Rows near named flat spaces through zero
patopgugam: [ 171   27  246 -179   -5 -206  -58  -86  186   90  190  332 -222 -149
 -241 -121  104   57  -90  -91 -327  -74]
bazumran: [-312  -83 -539  170 -120  436 -106  -41  -78  123 -124   41  401  152
  133 -149  -87 -255   -5  -22  209  160]
patopgugam: [-93 -45  18  69  44  31  29  10 -10 -22  14 -57  39  -9  14 173   1  33
  28 104  25 -85]
sikebok: [ -95  -54   32   91  210 -165 -198 -113   45 -113   26   43   81 -112
  -66   90  141 -201   24  157 -148   91]
zozateb: [ 104  142   39 -209   20 -185  156   71  -41   15 -123   56 -297  -58
  103  -24 -189 -106  -43 -151  117   92]
lolmubeg: [-187  -20 -389  -21   49  234  -84  -41  -33  138 -107   -8   75  -67
  199   10  -85 -262 -121  -87  125  135]
zozateb: [ 139   13  353   41   24  -35  -69   57  173 -272  128 -134  320   63
 -273   32  153   -5  323   80 -213   40]
lolmubeg: [ 139  171  262 -202 -115 -149   14  -66  -74 -126   64   96 -152 -153
 -177  135   13  414 -181  214 -201 -145]
sikebok: [  97   32  135   78 -272  243  183  159  -87    1   20 -155  175  296
 -139  -58  -58  384  200   48   69 -176]
sikebok: [-214  122 -252 -148  220   56  -17  -85  128   32  -19  113 -204 -264
   30  139 -149 -382 -118  -53    9   84]
bazumran: [ -38  -75 -159   81  -29  200   56  117  -49   12  -48 -312  108  110
  146  -46   59 -140  148 -123  144  108]
sikebok: [-137 -282 -249  225   -6  356  105  182   86  160   26 -283  328  161
  191   -9   64  -91  185 -132  208   10]
sikebok: [-104 -101 -249  -75  204 -270 -154 -199  102   17   25  157 -291 -368
  305    4  110 -341 -361 -166   28  146]
bazumran: [ 129  -38   80  -85   17  -53   20  127   95  161   86   45  -33  -19
  -71  -71   47   10  127 -132 -119   33]
lolmubeg: [  33  148   65 -226  144 -331 -174 -155  122 -118  110  254 -244 -389
  -64  124   36  -72 -198   29 -216   54]
patopgugam: [ 196  222  121 -183  -36 -147   12   59  -44   46  -41  120 -207   16
  -95  -99 -156   64   61 -104  -41   31]
bazumran: [ 223  156  274 -126   -1 -251 -100  -42   49  -20   35  253 -115   10
 -222 -142  -39   42   55  -42 -199   12]
sikebok: [ -22   57 -100  -41   43  264 -134  -22  208 -121   58 -118  280  -38
  -83  -58   35 -285  128 -125  -78  158]
zozateb: [-256 -278 -377  239  -38  432  111  125   -4  191   20 -305  214  130
  219   22   97 -117  100  -92  218  -19]
lolmubeg: [-117    8  -74 -192  255 -453  -36 -151  147  113   35  471 -512 -376
   90   50  -51 -443 -237 -150  -75   96]
lolmubeg: [ -45   -9   27  105  125   48  -43   65    4 -158  -28 -234  260   17
  -19  166   23    6  161  177   20   51]
lolmubeg: [ 177  121   53  -78 -180  282  -43 -121    9    3  -57    3   68  168
  -77 -252  -89  131 -157 -125  -23  -70]
lolmubeg: [  14  -85   46   97   79   50   53   73   47   49  -63  -64  115  167
  -16  -94  -22 -172  168  -60   45   60]
patopgugam: [ -68  212  137   55  -72  -35  -56 -142 -270 -283 -133  -18   54   73
 -140  189  -99  269  -79  422   -3 -113]
bazumran: [  35  174  162  -36  -93    4   48  -48  -90 -170   -5  -18  -47   25
 -159   96  -73  283  -40  204  -38 -146]
lolmubeg: [ 294  282   42 -265 -183   88   39  163  113   48  143   -8 -111  -19
 -219 -233  -84  236  158 -243 -116   25]
patopgugam: [ -74 -346 -111  316  236  -34  -75  175   66  125   49 -296  212  111
  157  -35  269 -313  353 -107   51  164]
bazumran: [  68    2  138  -57  187 -427 -105   18   85 -164  104    1 -130 -249
   10  114  165 -125   85   10 -128  139]
lolmubeg: [-151  -82   50   25  287 -590 -202 -297  -73 -384  -99   35 -249 -350
  330  257  199 -474 -289  106   33  205]
lolmubeg: [-240 -218 -264  312  245  101  -74   99   49  -25 -117 -257  333  155
  237   26   34 -607  344 -109  248  259]
sikebok: [-102  -27 -188   22  -55  100  -24   99  -38    4  -66  -36  244   44
  102   10  -40 -193  156  -52  114  179]
lolmubeg: [ 248   67  378  -76   68 -210  -25   42   71 -190   22  -89   42   12
 -164  -20   81   42  150   31 -172   63]
patopgugam: [ 118  -40  118   -9   -6 -101 -313  -82   24  -23  129   80  209  -98
 -132  -14  241  135   -6   99 -306   48]
patopgugam: [   8  129 -186  -99   73  228  -17   60    8  162 -165   32  116   81
  -31 -128 -243 -157   40  -72   56  146]
bazumran: [ -14  -30  120  -47  230 -296  -64 -125   79   28  -42  251 -204 -120
    0   28  -19 -284 -106  -12  -92   48]
zozateb: [-178  -28   40   58   77 -186 -173 -177   89 -317  161   96  157 -309
  -51  331  157  124 -150  336 -130  -71]
bazumran: [-158 -233 -182  196   41   46   44   69  -76  -23 -104 -240  172   81
  332   79   74 -250   75  -61  261  120]
zozateb: [ -29  -10   38   -9   95 -363   45  -79  -24    9   56  143 -461 -171
  117   85   24   -6 -161  -35   40 -105]
zozateb: [   6    9  224  134  142 -264  -69   18  -12 -459   12 -305  189  -67
   20  263  145    5  187  241   20   78]
sikebok: [-389 -252 -655  178  151  430   23   65   73  208  -47 -240  215  -56
  313   10   32 -407  -18 -111  259  176]
sikebok: [  95  -79  172   -7  206 -259  157  127   98   59   -3  -75 -278   -8
   93   24   -5 -214  146 -186   61   24]
patopgugam: [ 100   48 -139  -94 -137   39 -103  -11  -55   16    3   -4   72  -70
   88 -112   26  189 -145  -50    7   75]
sikebok: [  51   66 -256 -223  -55  159   72   46   45  181  -48   31 -119  -94
   81 -214  -88  -90 -153 -226   39  152]
bazumran: [ -25   25 -137  -16 -105   74  -75   30   12  -12   -2   43  161   32
   34  -97  -11 -160  107 -127   41  143]
sikebok: [ -55 -167   82   70  266 -367 -116 -114  213 -198  159   14  -75 -310
  106  172  236 -165  -98   37  -82   32]
zozateb: [ 119  179  256  -50  -93 -156 -255 -234  -81 -319   66   91   80  -95
 -251   30  142  313 -160  306 -283  -59]
lolmubeg: [ -12  186  319   23  160 -213   64  -96   94 -153   47  218 -207  -21
 -272  204 -204  154   15  233  -68 -276]
patopgugam: [ 147   93  123 -173  -19 -391  -15  -38  -49  -45   89  154 -330 -252
  -21   22   76  292 -203   74 -129  -32]
bazumran: [ 128   90   19 -159   34  -58  -84  -62  163   81   46  210 -138  -77
  -56 -180  -57 -166  -57 -241  -99   61]
sikebok: [ 242  172  554  -43  -25 -355 -106  -68    4 -305  106  106  -10    3
 -338   90   79  295  122  229 -284 -122]
sikebok: [ 111  123  -22  -17 -115  -73   -2   77 -159 -249  -97 -282   54   45
  160  -27    1   54   86  -39  177  156]
lolmubeg: [ 239   87  433  -35  261 -412  -51  121   89 -198   29  -97  -11  -31
 -225   63   80  -46  328  105 -212  124]
zozateb: [ -35  -16 -179  -55   11  320  126   74    1  313  -87   -3  -20   82
   29  -54 -181   42  -83  -73   77  -67]
zozateb: [-161  -65 -118   43  155 -165 -178 -186   53 -325   11 -123   37 -285
  262  219  162 -296 -177   36   66  140]
patopgugam: [ -42  107   10  -88   14   62   26  -20  -13   48  -32  104  -64  -23
  -93   78 -129    1  -28   58  -42  -53]
sikebok: [  75 -263   24   32  158 -359  -37    3  178  228  122  198 -284  -98
  158 -191  201 -333    0 -347  -58   89]
zozateb: [ 101 -138  189  -71  286 -467 -142 -131   32 -221  -83  -92 -113 -260
  247   98  232 -337 -185  -15  -78  248]
zozateb: [  61  -79  409   72  185 -310  -96 -123  141 -170  193   54  -93 -131
 -228  169  247   90   12  204 -310 -161]
patopgugam: [  69  -35  237  -42   53   56  -63  -54  240   48  144  170   87   -3
 -246  -10   52  -71   72  -50 -257  -95]
bazumran: [  99  -27   30  -76  -99   67  -14  -19   42   73   48   23  -28    5
   10 -111   61   17  -63 -151  -64  -10]
bazumran: [ -29   55 -196  -91 -291  250   68   57  -90   97    0   50  102   46
   10  -90  -69  184  -54  -43   64   -4]
patopgugam: [-181 -234 -536  198  -20  260  -56   70  -65  364  -75  -48  101  139
  346 -211    1 -261    9 -281  275  125]
bazumran: [ 156  -49  169   20 -127  -74   13   22  -44  -44  102  -92   -2    3
  -10   12  139  410  -62   68  -59 -143]
zozateb: [-129  -32    2   24   73  203  -27 -153   99   13   49   81   93  -92
  -97  183  -38  165 -234  215  -92 -217]
zozateb: [  82  -85  149   75  -89 -223   48   50  -18  -93   75  -42  -86   66
   25  -94  168  -35  145 -104    7   28]
patopgugam: [ 113    5  -16  -97  -93  319   57   73  195  202   77   48  105  114
 -174 -259  -40  -34   88 -232 -106   -3]
lolmubeg: [-134  -94 -252   92 -158  363   78   29 -101  128  -70 -117  174  141
  133  -28  -46   79  -68   -6  173  -51]
bazumran: [ 214  266  142 -297 -130  -51    1  -20   62   90   77  304 -221  -76
 -284 -167 -130  213  -78  -71 -223  -54]
bazumran: [  -6   70   82  -74  105 -228   47  -49   50   68   40  260 -295 -123
  -87   55 -101   53 -104   48  -59 -111]
zozateb: [  19  114   74  -34   19  266   77   69   20 -108  -56 -223  216   67
 -128  126 -119  147   82  156    1  -48]
lolmubeg: [ -68  -59 -316 -148 -129  200   88    9  -56  182  -63   -4  -61 -103
  216  -85  -18  -29 -258 -138  104   91]
patopgugam: [ -50  -49  -37    5   68 -318  -59 -109  -28 -161   34    2 -224 -210
  180   56  158 -131 -153  -13   30   81]
patopgugam: [  59  170  196  -80 -148   82 -114 -174  -17 -118  140  140   30  -82
 -321   99   36  502 -196  302 -279 -263]
zozateb: [ 478  375  581 -242 -286 -110  141   27   -7 -160   91   88 -234  169
 -468 -225 -111  600   62   20 -236 -238]
sikebok: [ -90  -33  -13   71  -55  278  210  145  -53  148  -70  -86  111  199
  -18  120 -180  119  126   62  139 -156]
[  70   15  158  100   56 -209   72  135  -21 -134  -32 -122    4  122
   17   21  -26  -68  284  -25  112   53] : zozateb
[  62   40 -183 -109 -269  254  178  127 -135  249  -92   12  -47  167
   51 -239 -135  144  -40 -166  129   15] : zozateb
[-378 -160 -491  216 -126  238   75  -11 -304   62 -122 -180   77   31
  323  136   25   60 -170  183  317  -15] : lolmubeg
[ 219  -53  323  -10   -8 -284 -120  -86   72 -232   20   33  103   30
  -87 -197  216 -120   43  -42 -176  160] : sikebok
[ -11  -45  123   20  241  -70 -156   48   54   53   52  -13  165  -90
 -187  179  107  -22  161  216 -264   45] : patopgugam
[ 129  361   67 -185 -179 -112   43  -50 -235 -313 -107 -117 -211  -64
   14   61 -150  322 -153  126  104  -16] : sikebok
[  33  -80   57   34  174  -63   14  158  148  -16   90 -210   35  -50
   30   92  100 -190  272 -121  -18   85] : bazumran
[ -25 -108  154  142  363 -539 -248 -172   43 -280  -32   26  -39 -170
   83   73  217 -374  -10  126  -89  207] : patopgugam
[  -4  217  251  -42 -172  148  185  -31 -171 -277  -66 -133   54   90
 -234  222 -134  475  -66  411  -12 -240] : zozateb
[ 102  -27   -5  -47  -27 -136   57  128  -73  -23  -36 -200 -116   -7
  212  -23   69 -115  103 -199  116  142] : lolmubeg
[-184 -407 -311   38  211 -317 -214 -160   30  281  -46  262 -189 -234
  474  -94  266 -733 -252 -333   20  306] : lolmubeg
[ 226  -27  490   27  -83  -43   51  -18   16 -113   21  -21  115  217
 -286 -100  114  190  107  116 -222 -110] : zozateb

Rows near named flat spaces through zero
diral-nemi: [ -22  -65   81 -166   77   10  166  -40  -36   15  -30  -84 -180  -28
  -22  -20   43  -77  -19   16 -103   20]
diral-nemi: [ -63  203   65 -148  391  186  259   -1  125   59  138  -23  -13  195
 -336 -113 -138 -155 -217 -166 -229  -73]
diral-nemi: [  13   21  111  -96   37   71   58   28  -29  -11   17  -78  -46   80
 -123  -45  -61  -27 -145  -48  -20  -56]
pud-kole: [ 126 -135  348  -13  -53 -246  -63 -118 -380 -155 -174 -235  -52   83
  157  -21    1 -173   59 -124  125 -102]
golim-povul: [ -12 -121  137  -88   67   -4  120 -169   41 -134 -235   36 -241  -76
   14   -6  134 -106   31   30  -87    2]
tefun-zep: [  19   57  -52 -148  251  101  176  -65   99   87    0  -18 -116  128
 -166  -96   -6 -180  -88   56 -146  -58]
diral-nemi: [-161  122  -14   35 -309   74 -148  147    9  128  123   50  165  148
   26  -51 -196   89  266 -173  223  -86]
golim-povul: [ 121  -46   24  -58   14   -3    4 -185 -121 -112   17  -37   21  -15
   50    0   36   62 -138   35  139   35]
golim-povul: [ 160  171  -80   62  212 -132   12  295   -6  297  168 -212   48  511
 -212 -172 -149 -510 -127  -70 -238 -333]
golim-povul: [  67   24  -92  -71   97   35   83   61  -43 -112  305   -9  122 -183
   28   50  -13  185 -311  -21  -16  137]
golim-povul: [ -46   44   -7  -68  221   61  227 -158 -114  -35  195  -11   72 -128
   46   13  -29   24  -46 -154  -98  155]
golim-povul: [ -21  -24   36   30   21  -68  -28  -67  104  -21 -300    4 -147    1
   25   58  111  -99   97   67  -74  -43]
golim-povul: [ 135   11 -193  -73  204   13  144   76    5   96  298  -31   18   53
  -82  -84    0 -112 -231   93 -139    5]
pud-kole: [   3 -115  -95 -221  332  262  178 -312  250  -26  -68  202  -76 -304
  -49  -47  243  327  -27  273 -101  273]
golim-povul: [  78   50 -142   -3  184  190    9 -308   40 -116   64  228  129   34
 -130 -117  -56   52  -77  120  209   38]
tefun-zep: [-219   46  -41 -235  128  185  213  -45  149  -42  158  176  -59 -179
  -79  -42  -48  158   96  -21   -3  151]
pud-kole: [ -88  160  -36  183 -220    5 -105  290  124  332  -64  -44  -42  504
 -199 -118 -190 -419  204 -134  -94 -361]
diral-nemi: [  -9  -49   67  136 -401 -232 -206   39 -254  -58   60  -87  121  -24
  271  118  -33  123  172 -125  293   16]
pud-kole: [  19 -119  -31 -161  281  113  167 -204  114 -109  -14  166  -74 -237
   31  -81  158   89   21  130 -102  158]
tefun-zep: [-218   46   51 -114 -146   87  147   -6   42  -76    5  128 -180   74
  -42  -74 -145 -216  196 -175   66 -104]
pud-kole: [ 145   -5   41  -10   12 -127  -36   41 -101   68   88 -210  100   39
  141   44   89   67 -128  -79  -60    5]
pud-kole: [  82  109 -174   21  160  -10   78   -7  -42    8  139   -6   60  122
  -19  -53  -95 -261 -117  -32  -50  -85]
tefun-zep: [  59   92 -221 -322  179  135  158   40  114  132  198 -132   10  -75
   51   13   55  149 -239   88 -105   92]
diral-nemi: [ -14   21 -252    9  -39  127  -39   31  267  101  -58  183  -70   50
  -85  -54   35  -44   58  211   -2  -52]
tefun-zep: [ -87   62  -19  113   33  108   12    3   32   64  -47   77   -2   78
 -199  -24 -117  -87   35   19  -32  -30]
diral-nemi: [ -65   29  217  101 -155  -81  -22  -57 -142 -130 -251  -33 -111  203
   42  -32 -130 -394  167 -259   52 -237]
pud-kole: [-175   39  105   79 -214  -35  -71   64  128  100 -260   57 -163  240
  -66  -43  -53 -240  350  -97   12 -206]
tefun-zep: [  86   28  279  105  -65 -348  -92  244  -49   67 -148 -266  -90  372
   40  -24   28 -403   50 -268 -187 -329]
diral-nemi: [-148   84  179   26   -9    7    2    2  -64   41   48  -39  104   37
  -57   22 -101  123  130 -203   35   40]
tefun-zep: [-115  -73  338  173 -193 -161 -109 -119 -243 -260 -167  -31   11 -172
   37  198  -23  215   55 -136  199  126]
diral-nemi: [ 148   75 -240  163  148    8 -135  -95 -125  -76  286   94  397 -141
   42   44  -66  270 -181  110  200  181]
golim-povul: [ -87  135  -52   99 -162   10 -125  145   21  161  175   26  174  198
  -82  -36 -161   56  133 -100  141  -73]
tefun-zep: [   3   42 -246  -72   37  252   79  -21  -88  -57  370   52  261 -382
   98   95  -72  427 -281   39   68  312]
diral-nemi: [ -43   61  441  -82   77 -274  143  139 -215   32 -194 -361 -267  418
  -94  -72 -130 -616   71 -361 -218 -353]
diral-nemi: [  23   27 -610  206 -223  155 -148  181  261  293   85  268    7   99
  -97  -62  -53 -139  101  418   54  -74]
tefun-zep: [  47  -47   27   34 -106 -131  -31   67 -161   15   13  -98  -23   68
  106  -18  -36 -174   65  -44   24  -83]
tefun-zep: [  -7  -16  418  116 -108 -239 -154    0 -358 -186  -38 -177  143   40
   65   60 -117   69   55 -272  197  -29]
golim-povul: [-149  -82  -99  -20  -82  155  -12  -73  266   14 -177  226 -135 -220
  -60   62  131  260  149  243   19  159]
tefun-zep: [ 215 -145   11   -6   25 -228   30  -80 -101 -179  -98  -96 -138  -58
  232   43  194 -210 -148   30  -78  -48]
golim-povul: [  44  -94 -123 -228  437  160  305 -246  108 -136   64   96  -96 -408
    4   43  208  204 -252  201 -221  313]
tefun-zep: [  -6 -152  195  -80   21  -99   40 -194  -97 -198 -239    0 -152 -154
  164   19  123  -32  142   -8   30   44]
pud-kole: [ 173  -67  -62   19 -136   -2 -237  -89    0  137  -83  -70  112   79
   55   -3  121  258    1  227  207   16]
tefun-zep: [  99 -214  -99  146 -187 -116 -234  -61   32  -82  -70   54  134 -476
  321  250  335  606  -12  258   94  346]
golim-povul: [  80  -59  121   35 -182 -121  -68   -1 -135  -68  -34  -78  -17  114
  137  -32    4 -137   36 -134   85 -128]
tefun-zep: [ -92  -83   60  -94  -72 -134   44   45  195   -5 -271    2 -281  -57
  145   56  200 -116  218   10 -157  -49]
pud-kole: [   6    8  187 -378  510  110  420 -306  -74 -237   44   -2 -164  -33
  -55 -174  -20 -259 -122 -173 -152    4]
diral-nemi: [  67   95 -367  113  -18  187  -46 -139  -48  -40  383  189  337 -149
    8   45 -102  315 -209  101  254  210]
pud-kole: [  16 -100  -39  -75   -5   -6   97   13   79   -4  103   33  -88 -133
   44   19  142  109  -66   59  -92  103]
tefun-zep: [  11 -127  -18 -107 -120    1   79 -110   46  -27 -171   57 -237   30
  163  -90  108 -253  192   16  -20 -106]
diral-nemi: [ -40  183  237  -99  197   39   30   87  -57  182   11 -215   34  385
 -347 -115 -215 -125  -61 -132  -31 -179]
pud-kole: [ 111 -191  -66 -124  270  -89  166 -128 -111 -283  123   30   -3 -555
  274  120  223  227 -201  135 -122  338]
diral-nemi: [ 157  -67   17   60   24 -116 -125   29  -37   13  -75 -106   61  -31
   96   43  123   75  -84   91  -34   10]
diral-nemi: [-154  135  -31  -60   34  199   28   50  330   73 -151  186 -100  206
 -191 -142  -83 -189  172  -54  -69 -192]
golim-povul: [-259  -12  176  -66  -95   62   82    3   74    3  -62  104 -159   -5
 -162  -15  -66   55  234  -60   42   27]
pud-kole: [ -72  -37    5   66  -33  107  -53 -238 -114  -77   25  118  133 -204
  -45   79  -32  372   46  113  252  246]
pud-kole: [ -45  321 -286  166   -7  354 -150  -21  143  216  351  195  445  263
 -349  -80 -295  291 -122   -5  274    8]
pud-kole: [ -65   39 -124 -199  327  233  290 -101  181  -62    0  132 -183 -113
 -191  -55   -6 -115 -169  113 -200   61]
golim-povul: [  60 -267  -76 -167  -28  115   16 -170  122  -95 -147  139 -174 -367
  105   22  274  325  -12  375   45  227]
pud-kole: [-154   -4   -4  114 -379    3 -214  147  103  132  -96   57    7   17
   -9   78  -19  217  241   58  164    2]
golim-povul: [ -60  -24  -22 -128  127  116   85  156  201  166   53    9  -67  -71
 -135  -42   71  141  -18  117 -207   72]
[ 110  -69  -84   49  175  -50   29 -147    3 -220   20  106   66 -266
  148   71  145   98 -141   62  -42  154] : diral-nemi
[-214 -181 -272 -262  148  375  141 -290  427  -86   10  505  -37 -678
  120    4  291  681  277  377   40  504] : tefun-zep
[ 117   10 -138  126 -241 -175 -182  219   75  166  -14  -80   -5  237
  102   -4   55 -182   47   32   -7 -204] : pud-kole
[ -51   68  -99 -149  169   65  228 -234    3  -94  -19  100 -139   75
   20  -96  -67 -346   90  -69    3  -74] : diral-nemi
[   4 -151  -28 -244  118  139   32 -101  160  -24  -89   55  -53 -374
   96   39  237  445  -12  267  -30  263] : pud-kole
[ -19   83 -164  201 -201  -90 -204  196  -59   63  234   64  265   28
   86   25 -135   84  115  -44  176   -7] : diral-nemi
[ 130  -66  -85   29  206 -135  143  -40   34  -39 -100  -21 -226   54
  -45   -6  120 -378 -144  128 -236  -81] : tefun-zep
[  24  -72    8  163 -149 -182  -89   39 -170  -19   -8  -14   10   22
  118   15  -26 -150  150  -18   69  -44] : pud-kole
[ -90  -17  133  332 -625 -174 -320  254   11  132  -99  -26   43  226
  102   78  -18   13  280 -208  135 -182] : tefun-zep
[-197  200  -34   51  453  222  142 -189    5 -128  -41  226  110  -81
 -304  -44 -270  -97   48   -7  -13   87] : golim-povul
[  94   70 -245 -312  356  238  240 -137  320   38  -18   35 -169  -20
 -138  -44  143  -14 -329  225 -200   30] : pud-kole
[-101   21 -502 -131   49  276   45  -80  256  136  261  300  111 -315
    0   17   46  437   77  378  137  319] : pud-kole
[ 147  -89  337 -142  167 -132  163 -143 -257 -188  -94 -216 -146  117
   68  -92   26 -326 -138 -220 -102 -141] : golim-povul
[ -77  -10  276  -65   82   -3  140 -111 -102 -200 -101   -5 -130   27
  -75  -39  -72 -174   -4 -199  -23  -61] : golim-povul
[ -48   35    3  202 -257  -14 -282  221  225  184 -269   69   -5  256
  -59  -60  -13 -121  277   27    3 -244] : pud-kole
[ 272 -288  -90 -441  369  -32  308 -347  -59 -365   60  -16 -187 -546
  388   27  396  165 -333  231 -109  304] : diral-nemi
